In the rows, zero is written as 128.
Each row of numbers stands for one element and depends on some of the facts below. Use the named rows to name the rest.

Facts:
betom Ξ:66
bibin ε:gebi Ξ:584
bogis Ξ:66
bokla ε:flagan Ξ:584
brefun Ξ:584
brekle ε:treske ζ:masen nelas Ξ:584
breklik ζ:skobem trolove betom trotaku flidim gruvi Ξ:584
bresir ε:deklar Ξ:66
brifam ε:vadon Ξ:584
briplin ζ:tetril tikis kitutir treske Ξ:66
brodran Ξ:584
brofodi Ξ:66
bruvamas ε:trotaku Ξ:584
buder ε:doflas Ξ:584
bugron ε:stukir Ξ:584
buske ε:fedri ζ:groben Ξ:584
dazak ε:brofodi Ξ:66
deklar ε:vezevas Ξ:66
dibrapos ε:gruvi Ξ:584
doflas ε:rebrun Ξ:584
doflik Ξ:584
dova Ξ:66
draflor ζ:rimenor drakle Ξ:584
drakle Ξ:584
draklon Ξ:584
drala ε:brefun Ξ:66
drebipo ζ:pumi kasti sika gemal Ξ:584
drefes ε:klatru ζ:trover vezevas Ξ:584
drerik Ξ:66
drimok ε:bresir Ξ:66
dritriklan ζ:trover drogiklu drerik Ξ:584
drivis ε:platril ζ:fedri brodran mopel brefun stukir Ξ:584
droflar ε:buder Ξ:66
drogiklu ε:fadrubi Ξ:66
drotra Ξ:584
druzu ε:drala Ξ:584
dufum Ξ:584
dumik ζ:pliflo doflas kitutir Ξ:66
fadro ε:vobros Ξ:66
fadrubi ε:tede Ξ:584
faro ε:fime Ξ:66
fedri ε:briplin Ξ:584
fime Ξ:584
flabrar Ξ:66
flafom ε:tribel ζ:bruvamas dibrapos tede fule stezo Ξ:584
flafu ζ:zaru stuvo pletes skoplom reskese Ξ:584
flagan ε:plurutrin Ξ:584
flagrus Ξ:66
flatrovum ε:trafi ζ:rimenor graklil doflik vezevas fleku Ξ:584
fleku ε:trigin Ξ:66
flidim ε:fadro Ξ:584
flistas ε:stezo Ξ:584
fluga ε:trumuk Ξ:66
fule ε:pake Ξ:66
fuvan ε:tubrel Ξ:584
gamila ζ:skobem dufum muder drakle vezi Ξ:66
gebi ε:brifam Ξ:66
geklim ε:plaforu Ξ:66
gemal ε:flatrovum Ξ:584
graklil Ξ:66
grido ε:dova Ξ:66
groben ε:tifla Ξ:584
grober ε:zapli Ξ:584
gruvi ε:kegrun Ξ:584
gruzu ε:tufo ζ:tilo traskor stostuk Ξ:584
gugreplos Ξ:584
gukagan Ξ:66
kasti ε:vuzos Ξ:584
kegrun Ξ:66
keplaski ε:dumik Ξ:66
kitutir ε:sika Ξ:584
klatro ε:padran Ξ:584
klatru Ξ:584
koraskas ε:stuvo ζ:puplil Ξ:584
kurum ζ:trolove bogis Ξ:66
larak ζ:trover tikis draklon flagrus Ξ:66
legrom ε:gugreplos Ξ:66
lifa Ξ:584
limaplos ζ:geklim Ξ:66
logrik ε:stoklomen Ξ:584
lona ε:logrik ζ:fluga brofodi tavor grober Ξ:66
lugri Ξ:66
maplas ε:klatro ζ:vobros skisuk grido Ξ:66
masen Ξ:584
mivak ε:dufum Ξ:66
mopel Ξ:66
muder ε:tebrik Ξ:584
nefovo ζ:pliflo pumi Ξ:584
nefudrum ε:flafom Ξ:66
nelas Ξ:584
nuskun Ξ:66
padran ζ:rotolen tikis bogis pumek kegrun Ξ:584
pake ε:betom Ξ:66
pesogral ε:gamila ζ:tikis fule Ξ:584
pevak ε:nefovo ζ:faro tede tavor tebrik Ξ:66
plaforu ε:brodran ζ:stostuk Ξ:584
plagri ζ:geklim vebas betom flagan stukir reskese Ξ:584
platril ε:bruvamas Ξ:66
plesten ε:rimenor ζ:nuskun pliflo vobros brodran flagan skiluk dazak reskese Ξ:584
pletes ε:rotolen Ξ:584
pliflo Ξ:66
plurutrin Ξ:584
ponik ε:draflor Ξ:584
pumek ε:kitutir Ξ:584
pumi Ξ:66
puplil Ξ:66
rebrun ζ:geklim klatru flabrar traskor vezi Ξ:584
reskese ε:mivak Ξ:584
rimenor Ξ:66
rizom ζ:gebi vadon bibin muder tifla traskor Ξ:584
rotolen ε:skisuk Ξ:584
rubri Ξ:66
rufal ε:tavor ζ:gebi fadro skulin Ξ:584
saskedrel ζ:klatru klatro stukir reskese Ξ:66
sebrel ζ:zaru tavor Ξ:66
sika ε:flistas Ξ:66
skibro ε:dibrapos Ξ:584
skiluk ε:kurum Ξ:66
skisuk ε:drimok Ξ:584
skobem Ξ:584
skoplom Ξ:584
skulin ε:zaru Ξ:584
skupla Ξ:584
solu ε:draklon ζ:vadon dibrapos Ξ:66
stazul ζ:fadro plurutrin dova nelas fime Ξ:584
stezo ε:geklim Ξ:584
stodes ε:nefudrum ζ:geklim brifam sika mopel Ξ:584
stoklomen ε:groben ζ:buder lifa draklon vafol treske Ξ:584
stostuk ε:tikis Ξ:584
stuflugro ε:bugron ζ:tetril gugreplos mopel Ξ:66
stukir ε:droflar Ξ:66
stutrum ε:kasti ζ:bibin muder Ξ:584
stuvo Ξ:584
taguk ε:plagri ζ:rotolen doflas dibrapos vezi Ξ:66
tavor ε:pumek Ξ:584
tebrik Ξ:584
tede ε:trover Ξ:584
tetril Ξ:584
tifla ε:sebrel Ξ:66
tikis ε:skulin Ξ:584
tilo ε:drivis Ξ:66
trafi ε:zulel ζ:droflar fluga truflis stezo dova vezi treske Ξ:584
traskor Ξ:584
treske Ξ:584
tribel ε:reskese Ξ:66
trigin ε:drotra ζ:pumi tilo drala Ξ:66
triklok ε:flabrar ζ:vadon brifam lifa lugri rubri pumek gukagan Ξ:584
trikor ε:ponik ζ:pumi druzu truflis pletes tufo Ξ:584
trolove Ξ:584
trotaku Ξ:584
trover Ξ:66
trufal ε:skupla ζ:tribel brodran traskor fleku Ξ:66
truflis Ξ:584
trugi ε:keplaski Ξ:584
trumuk ε:gruzu Ξ:66
tubrel ζ:faro puplil flidim Ξ:66
tufo Ξ:584
tusigak ζ:skobem sika flabrar fuvan skupla Ξ:66
vadon ε:drakle Ξ:584
vafol Ξ:584
vebas ε:koraskas Ξ:66
vebro ε:rubri ζ:tetril drakle grido Ξ:584
vezevas ε:bibin Ξ:584
vezi Ξ:584
vobros ε:drebipo Ξ:584
vuzos ζ:graklil fime Ξ:584
zapli ζ:graklil pumek traskor legrom Ξ:584
zaru ε:doflik Ξ:584
zulel ε:triklok Ξ:584

Known rows:
rimenor: [125 140  80 142 129 100 143 146 127 148 195 111  93 124  88 147 145 114
 181 113 168 103 132 109  92 100]
tebrik: [154 130 120 101 134 108  91 104 129 112 118 150 119 133 139 136 149 133
 144 126 129 119 138 116 173 142]
vuzos: [137 118 118 109 123 110 117  84 129 126 124 135 141 129 142 131 150 117
 163 126 148 129 143  99 122 141]
tusigak: [128 132 123 150 123 137 114 126  93 140 140 117 124 131 127 125 106 111
 125 116 129 139  98 116 100 118]
sika: [115 138 127 157 135 128 121 138 111 120 143 105 112 126  96 139 113 106
 138 109 114 114 113 123 131 111]
druzu: [112 123 118  97 149 138 134 134 132 130 103 131 140 135 172 102 112 132
  84 155 101 149 139 157 156 156]
buske: [136 117 144 125 116 143 164 122 148 140 101 137 145 143 145 108 116 160
  98 153 118 142 124 173 130 149]
padran: [160 144  91  99 115 115 140 100 106 143 152 133 152 115 164 119 162 135
 156 140 149 126 149  94 136 149]
rotolen: [136 143 127 106 121 135 136 125 128 111 122 134 155 129 135 120 144 130
 113 140 119 113 141 119 163 151]
drogiklu: [105 126 113 140 107 158 136 188 132 141 125 128 131 151 134 139  89 117
 101 115 124 129 108 138  88 106]
trigin: [135 127 140 142 135 125 113 113  96 145 132 108 110 127 132 123 113  93
 107  91 124 127  91 130 125 107]
solu: [115 118  93 148 116 149 156 154  89 158 150 115 146 135 110 121  99 124
  99 134 115 132 110 152  89 125]
zulel: [132 115 133 117 124 129 129 129 153 124 121 143 128 139 145 126 131 152
 142 143 135 130 144 143 122 135]
triklok: [133 116 139 122 127 141 125 120 121 128 121 128 148 112 135 123 142 150
 135 150 138 149 141 118 103 129]
tede: [130 124 117 100 125 123 121 140 136 123 117 153 140 127 138 133 126 151
 133 157 110 127 152 139 150 150]
droflar: [135 124 146 147 106 126 125 128 105 127 145 105 123 135  76 143 113 108
 115  99 120 100 105 142 137 113]
platril: [129 122 111 147 120 128 109 154 121 147 133 131 107 147 135 143 108 110
 134 114 135 129 101 123  98 104]

Rows to name:
No name comes twice in this set of rows, the named rows included.
[149 140 147 132 126 146 187 109 128 139 139 120 149 123 126  90 146 161
  90 132 130 156 135 161 142 134] -> vebro
[108 117 134 164 137 149 131 190 137 130 144 119  96 127  91 130 111 142
 115 116 138 146 126 159  95  74] -> grido
[127 113 138 113 132 150 135 143 160 134 109 150 134 143 155 112 116 153
 100 149 117 157 139 160 126 137] -> bokla
[123 146 100 129 106 119 106 166 129 135 148 123 109 139 124 152 121  91
 159 104 144  89 114  82 112  96] -> trover
[111 110 140 122  88 152 162 144 142 140  83 149 182 147 152 119 105 147
 109 161 122 139 132 143  99 159] -> drefes
[130 133  86  96 146 130 130 165 151 112 159 132 111 105 153 108 156 151
 118 154 145 143 167 127 142 109] -> tikis
[132 155 120 112 133 111 129 100 139 108 135 127 134 126 131 125 163 113
 154 129 128 101 138  92 162 150] -> drakle
[130 146  99 143 108 110 122 135 104 141 165 115 124 133 104 152 131 100
 152 104 141  90 122  91 123 104] -> kegrun
[163 142 132 118 143 115 117  87 141 108 132 145 115 123 151 128 160 114
 137 112 153 125 126 113 159 129] -> drotra
[112 156  62 145 159 121 194 163 105 160 201  92  98 135 133  94 123 132
  98 130 137 143 125 159 123 100] -> dazak
[ 92 110 122 146 140 148 124 168 124 131 122 123 121 138 114 122  90 114
  98 125 115 134 108 148 100 101] -> tilo

Now the same elements, written a new way:
Named rows:
vadon: [133 113 124 117 126 105 124 129 118 110 131 126 151 128 132 139 129 124
 130 139 130 141 132 130 128 116 171 107 137 153 146 112 102]
stezo: [115  90 183 129  95 137 152 119 141 128 125 138 126 101 137 107 106 156
 131 138 131 144 128 114 148 119 180 124 121  96 230 101 106]
flatrovum: [108  96  99 109 147 124 116 119 101  92  91 114 133 125 101 129 134  92
 124 158 112 120 104 108 149  98 104 128 140 109 145  98 146]
pletes: [106 117 128 101 118 111 106 122 114 125 125 121 149 131 129 123 123 126
 146 148 128 136 150 123 129 120 146 128 128 125 156 114 131]
rebrun: [104 138 123 106 133 139 151 159 114 145 121 126 108 116 118 122 119 123
 124 134 136 136 141 118 139 118 125 110 172 139 123 127 142]
truflis: [118 128 133 114 116 118 130 130 129 142 124 130 149 138 124 112 121 123
 140 126 125 149 160 121 140 123 132 127 133 136 118 134 127]
pesogral: [106 113 113 116 128 144 133 114 120 119 122 130 120 112 118 114 124 115
 117 141 126 125 140 124 135 111 146 124 136 125 138 112 125]
skoplom: [112 127 140 106 118 120 126 136 125 143 131 128 139 133 122 125 131 127
 144 141 131 140 158 112 141 120 126 129 137 129 119 137 140]
dufum: [112 126 135 117 121 122 159 130 122 123 142 139 133 130 105 136 120 115
 135 130 140 137 145 111 138 121 143 118 130 148 112 143 135]
groben: [112  84  98 115 128 116  95 118  99  93 100 113 158 141 107 114 150  98
 141 150 102 132 104  99 143  99 112 132 119 109 142 117 152]
fadrubi: [101 112 123 108 125 116 123 118 108 109 119 120 131 120 122 132 124 119
 133 148 123 127 134 116 132 115 141 119 132 125 153 113 133]
vezi: [122 119 133 116 119 117 145 143 124 135 130 135 140 138 123 120 126 123
 135 126 128 149 140 112 142 125 144 120 128 143 117 144 131]
kurum: [155 128 149 140 137 172 155 154 124 111 144 121  93 122 119 123 156 119
 146 144 131 127 129 129 101 139 103 106 136 107 104 148 144]
dazak: [156 106 138 131 140 146 110 145 126 113 130 116 112 119 133 134 148 128
 170 151 137 120 138 135  97 152 111 119 117 100 149 133 156]
flabrar: [164 114 145 139 131 149 140 166 121 114 132 119 122 141 120 125 160 122
 168 134 127 140 122 122  99 148 102 115 124 112 123 156 153]
tubrel: [141 140 159 135 126 181 153 150 122 112 149 115  99 119 121 123 164 129
 148 149 124 125 140 122  94 133  93 107 142 100 107 147 146]
pliflo: [167 118 144 134 132 150 124 158 133 128 133 125 118 129 132 123 144 130
 170 138 134 134 144 132 100 158 110 122 118 107 119 151 149]

Name these rows:
No name comes twice in this set of rows, the named rows included.
[106 118 123 111 132 128 146 132 107 111 119 124 130 119 115 137 117 111
 124 142 131 131 120 118 134 109 135 107 147 130 158 106 134] -> stutrum
[105 141 137  97 133 147 143 138 126 146 133 121 128 120 112 119 124 117
 135 149 131 132 159 121 141 110 112 129 159 125 120 122 135] -> flafu
[127 116 146 117 127 113 132 147 139 143 117 133 129 127 123 135 124 132
 145 136 142 140 148 110 155 130 136 131 133 134 128 136 134] -> brodran
[115 129 122 119 136 157 156 135 126 136 129 134 110 117 107 117 129 111
 115 138 130 134 137 119 145 111 132 120 152 133 106 126 123] -> padran
[ 98 126 122 100 150 142 129 134 122 130 125 118 121 108 118 132 124 112
 137 160 143 120 143 125 142 107 125 129 158 121 149 105 143] -> plesten
[102 101 157 122  99 122 128 115 126 116 126 127 133 113 137 117 120 147
 138 149 122 138 139 106 135 109 165 127 120 104 187 113 122] -> tavor
[109 120 120 102 136 128 140 133 111 117 114 119 132 121 110 135 113 105
 130 146 131 134 129 122 135 111 125 113 150 126 163 106 139] -> gruzu
[123 102 111 116 129 116 116 120 113 109 130 127 144 128 134 131 135 120
 128 145 128 132 129 130 129 113 169 118 130 148 143 110 106] -> rotolen
[151 104 134 127 135 145 119 150 120 104 133 113 110 118 133 136 152 133
 170 152 135 123 127 129  88 145 123 116 118 103 153 134 161] -> vebas
[104  92 103 113 131 123 107 119 103 102 107 116 147 131 111 117 144 102
 137 152 110 130 110 105 142 100 122 130 126 115 151 110 147] -> logrik
[ 97 127 125  96 129 137 131 121 114 133 124 117 137 116 116 118 109 111
 134 148 125 130 147 133 133 106 121 125 146 118 164  98 138] -> trikor
[112 115 162 113 121 132 149 135 130 121 111 124 120 109 121 134 106 131
 130 150 134 136 130 116 146 114 145 118 145 113 191 102 123] -> plaforu
[ 79 115  94 113 119 104 107 146  97 145 102 133  96 113 148 117 110 154
 115 114 131 137 150 119 112 132 157 107 148 135 144 128 159] -> doflas
[ 93 120 132 114 121 130 134 119 110 109 131 121 126 113 120 127 133 125
 125 153 126 125 138 110 129 103 141 116 143 124 140 117 134] -> koraskas

Now the same elements, written a new way:
Some elements and their rows:
trikor: [118 120 155 136  88 134 124 152 144 137 123 139 108 125 101 134 153 119
 116 144 127 133 145 135 117 142  95 119 127 130 159 162 134 113 154 132
  83 141 119 108 151 176 155  55]
dazak: [117 139 158 126 130 135 105  53 119 122 131 147 132 102 101 128 124 143
 168 137 124 108 154 113 111 143 125 127  94 135  98 115  94 147 103 121
 152 141 103 129 119 160 153 157]
puplil: [118 135 124 177 117 192 111  89 148 136 139 127 158 105 150 126 101 156
 162 111  86 127 158 135 152 155 130 135  94 139 104  96  97 179  87 149
 160 126 116 120 119 123 115 180]
rizom: [157  90 111 202  62 173 148 154 193 166 134 131 108 119 126 144 123 137
 144 138 110  95 116 147 182 126 123 145 136 153 137 140 134 154 158 150
 134 104 106  56 148 131 103  85]
tikis: [ 93 130 128 130 118 112 111 139 132  90 106 162 107 133  95 122 127  88
 130 173 146 135 126  88  92 122 110 163 127 146 151 141 116 106 163 101
 147 118  92 110 113 156 122  90]
brekle: [122 120 147 149  87 131 122 159 142 142 129 144 102 129  93 127 123 116
 123 142 125 133 138 127 127 130 110 129 128 127 136 161 132 130 154 125
 111 136  96  83 139 147 136  62]
fule: [105 141 154 128 130 137 105  61 115 120 124 152 133 111  93 125 125 135
 166 150 137 113 152 109 103 137 121 136  84 140  90 118  91 153 107 114
 152 141  99 117 118 158 151 152]
stuflugro: [127 117 163 170 131 148  79  79 130 150 135 155 114 117  77 129 107 108
 159 143 134 103 157 111 104 161 113 122  66 140  46 150  69 167 120 122
 113 165 109 105 156 180 157 100]
trotaku: [127 117 102 184 106 164 126 149 175 118 130 133 118 117 165 134 118 116
 132 125 100 132 118 124 152 142 122 154 142 145 170 115 129 125 147 139
 161 101 118 100 115 133  83 129]
trufal: [146 119 170 141  96 143 110  79 140 146 131 158 140 100  63 134 105 163
 172 144 118  75 170 119 138 137 112 113 102 124  66 150  92 169 113 124
 127 141  89 110 146 148 176 113]
tribel: [146 199 150 110 132 104 137  41 130  27 114 112 127 135 130 103 161 152
 138 109  73  72 126  75 110  48 103 128  26  60   8 104 172 101  61 149
 160  73  91 111 146 160 174  95]
drivis: [136 116 146 149 103 109 110 154 135 136 143 151  97 139  88 132 105  94
 121 147 124 127 141 120 118 144 114 123 149 118 122 172 121 108 159 122
 125 142  88 105 138 177 145  49]
kasti: [114 133 151 126 112 113 124 121 133 113 123 148  95 118 118 131 136 118
 126 143 130 135 122 114 110 129 119 137 135 137 171 131 134  98 156 121
 133 125 108 107 117 159 125 101]
zulel: [ 99 116 112 131 110 109 140 126  98 119 136 143 119 158  72 135 100 106
 115 208 124 133 143 128 122 149 133 159 174 163 192 125 124  87 155 135
 160 116  74 141  92 199 149  90]
dibrapos: [108 128 143 131 103 111 132 115 118 125 126 144  85 131 105 129 137 110
 125 152 140 137 115 121 110 121 128 147 124 153 162 129 136 105 154 123
 139 132  98  86 115 161 123  97]
faro: [108 144 163 128 122 141 108  61 103 133 134 141 133 113 102 122 113 154
 154 128 117 129 158 126 113 143 129 123  91 133 101 111 100 157  93 130
 150 146  99 118 116 142 151 152]
flatrovum: [113 107 127 143  81 121 136 160 124 134 126 154 128 153  40 133  89 122
 119 200 120 115 161 123 136 138 115 149 168 148 151 163 123 119 160 127
 130 117  62 117 124 165 165  49]

Rows to name:
No name comes twice in this set of rows, the named rows included.
[111 134 147 131 107 114 123 128 132 118 127 144  96 122 120 126 129 119
 126 136 127 144 124 115 115 125 127 139 133 135 168 128 136 106 150 121
 142 130 101  97 115 143 117 105] -> grober
[165 104 108 207 104 163  98 186 191 146 159 137 112 128 160 135  94  91
 135 103  90 125 136 133 163 168 115 120 160 102 118 160 121 134 150 140
 145 125 114 106 140 154 101  88] -> plagri
[116 100 116 153  84 127 137 156 124 149 140 144 116 160  57 137 103 105
 120 194 130 116 150 137 135 144 118 149 158 154 146 159 125 119 159 134
 134 124  73 107 123 186 156  53] -> triklok
[127 126 120 176 127 197 105  79 169 124 126 130 163  90 159 137 134 143
 169 124  99 101 154 130 143 164 107 133  95 143 114 100  88 163 101 143
 144 119 140 146 128 158 128 176] -> pliflo
[128 108 107 199 107 216 102 112 178 150 131 127 164 109 134 136 136 128
 169 131 109  95 166 143 148 169  95 128  83 140  75 130  86 189 106 145
 123 125 131 123 153 167 143 138] -> dumik
[159 125 140 157 110 105 110 150 154 120 148 141  84 143 114 129 129  86
 123 125 119 113 124 114 122 126 109 116 129  91  90 173 142  97 151 126
 130 132  95  97 148 189 143  42] -> stodes
[131 113 105 187 102 164 128 144 174 129 133 131 109 115 166 135 126 114
 138 122 109 134 112 130 151 142 127 152 137 149 166 114 129 124 149 141
 159 108 122  92 117 140  80 129] -> skobem
[124 126 170 131 103 158 111  79 135 145 121 140 149 101  80 138 147 157
 157 149 124  87 177 138 119 155  91 104  87 130  96 146  98 158 110 136
  85 145 121 142 156 184 193 107] -> trigin
[117 123 207 165 133 106  95  94 131 119 109 171  59  87 103 127  80 118
  97 128 101 144 104  72  99 144 137 145  91 181 169 124  99  97 177 129
  90 157 133  86 146 137 100  77] -> bugron
[133 126 120 182 128 184 101  82 161 129 140 133 151 102 153 131 107 140
 174 118  96 107 149 125 149 159 125 136 103 136  95 101  90 169  99 140
 170 119 121 129 121 142 116 182] -> betom
[107 122 129 131 123 138 126  51  93 134 138 142 149 129  68 136  99 143
 162 190 122  98 166 130 124 153 135 143 120 161 114 109  92 139 106 136
 168 130  81 148 104 192 171 151] -> tifla

The same elements again, as new rows of numbers:
Some elements and their rows:
masen: [129 128 120 101 114 130 134 133 125 123 138 112 142 109 120 131 150 121
 120 143 143 134 135 134 145 122 126 135 143 119 145 135]
tavor: [142 126 156 124 153 142 149 130 115 141 165 108 167 115 137 119 148 107
 141 137 133 142 142 119 120  90 140  96 170 123 141 112]
trigin: [121  88 142 129 137 105 130 114 122 124 134 141 108 124 151 124 145 123
 118 132 143 133 108 131 103 112 152 124 129 118 122 134]
brekle: [144  98 124 123 137 126 145 134  93 122 143 130 133  88 134 119 151 117
 133 138 150 118 164 135 110 114 145 128 143 105 131 131]
stukir: [124 119 156 114 138 104 122 108 146 105 137 129 128 128 126 128 138 128
 116 145 165 137  95 112 125 128 152 129 128 132 131 135]
vebas: [129  88 158 139 162 105 127 105 111 103 142 138 116 104 133 113 145 126
 134 141 172 119 125 114  95 121 161 125 116 123 111 135]
klatru: [110 138 137 112 101 127 128 134 139 125 127 109 140 140 116 127 135 112
 124 128 131 139 102 130 149 122 118 131 147 128 161 149]
trufal: [133  85 144 129 151 101 132 114 108 110 135 154 107 102 143 123 139 131
 122 141 162 118 131 121  87 128 170 131 129 115 111 135]
gemal: [140 106 148 133 148 126 140 126  94 112 148 125 145  92 125 111 144 114
 144 140 158 112 162 125 109 118 149 125 139 115 132 136]
betom: [103 105 161 139 135 111 123 110 143 130 123 125 115 148 142 124 144 111
 128 126 126 137  83 125 123 111 127 114 124 129 128 136]
rizom: [129 120 114 101 101 120 139 138 117 124 132 127 129 117 123 132 134 128
 110 141 141 135 133 133 130 128 140 142 152 116 154 147]
zapli: [110 117 130 124 102 128 137 139 121 147 117 127 123 138 139 127 135 106
 126 123 102 132 120 137 123 116 120 123 152 116 155 143]
legrom: [131 101 150 129 155 113 130 105 116 111 137 143 114  94 137 126 149 126
 126 146 155 115 138 113  97 127 153 124 119 120 104 127]
brofodi: [108 100 142 130 135 123 126 117 141 139 132 122 109 140 150 125 159 117
 120 130 118 145  91 132 127  99 116 113 126 127 121 123]
vezi: [121 121 143 132 131 137 132 126 117 127 131 117 142 114 126 117 148 107
 141 132 128 119 142 124 125 119 120 120 134 122 136 135]
tetril: [124 150 130 131 127 133 108 125 105 124 134 125 137 119 114 121 136 125
 136 122 144 135 148 108 130 116 133 122 119 130 138 141]
trumuk: [123  95 145 128 144 114 129 113 125 125 134 137 113 120 146 125 151 123
 123 138 140 133 111 125 111 112 142 118 124 120 115 127]

Which element is each row?
No name comes twice in this set of rows, the named rows included.
[141 131 155 118 148 148 151 131 119 150 155 105 163 122 138 125 142 108
 137 139 120 143 138 116 123  93 132  94 169 124 141 114] -> stezo
[159 133 132  89 138 125 158 137 110 127 167 126 164  93 125 136 132 129
 117 158 165 143 159 121 114 117 174 120 184 113 146 115] -> rufal

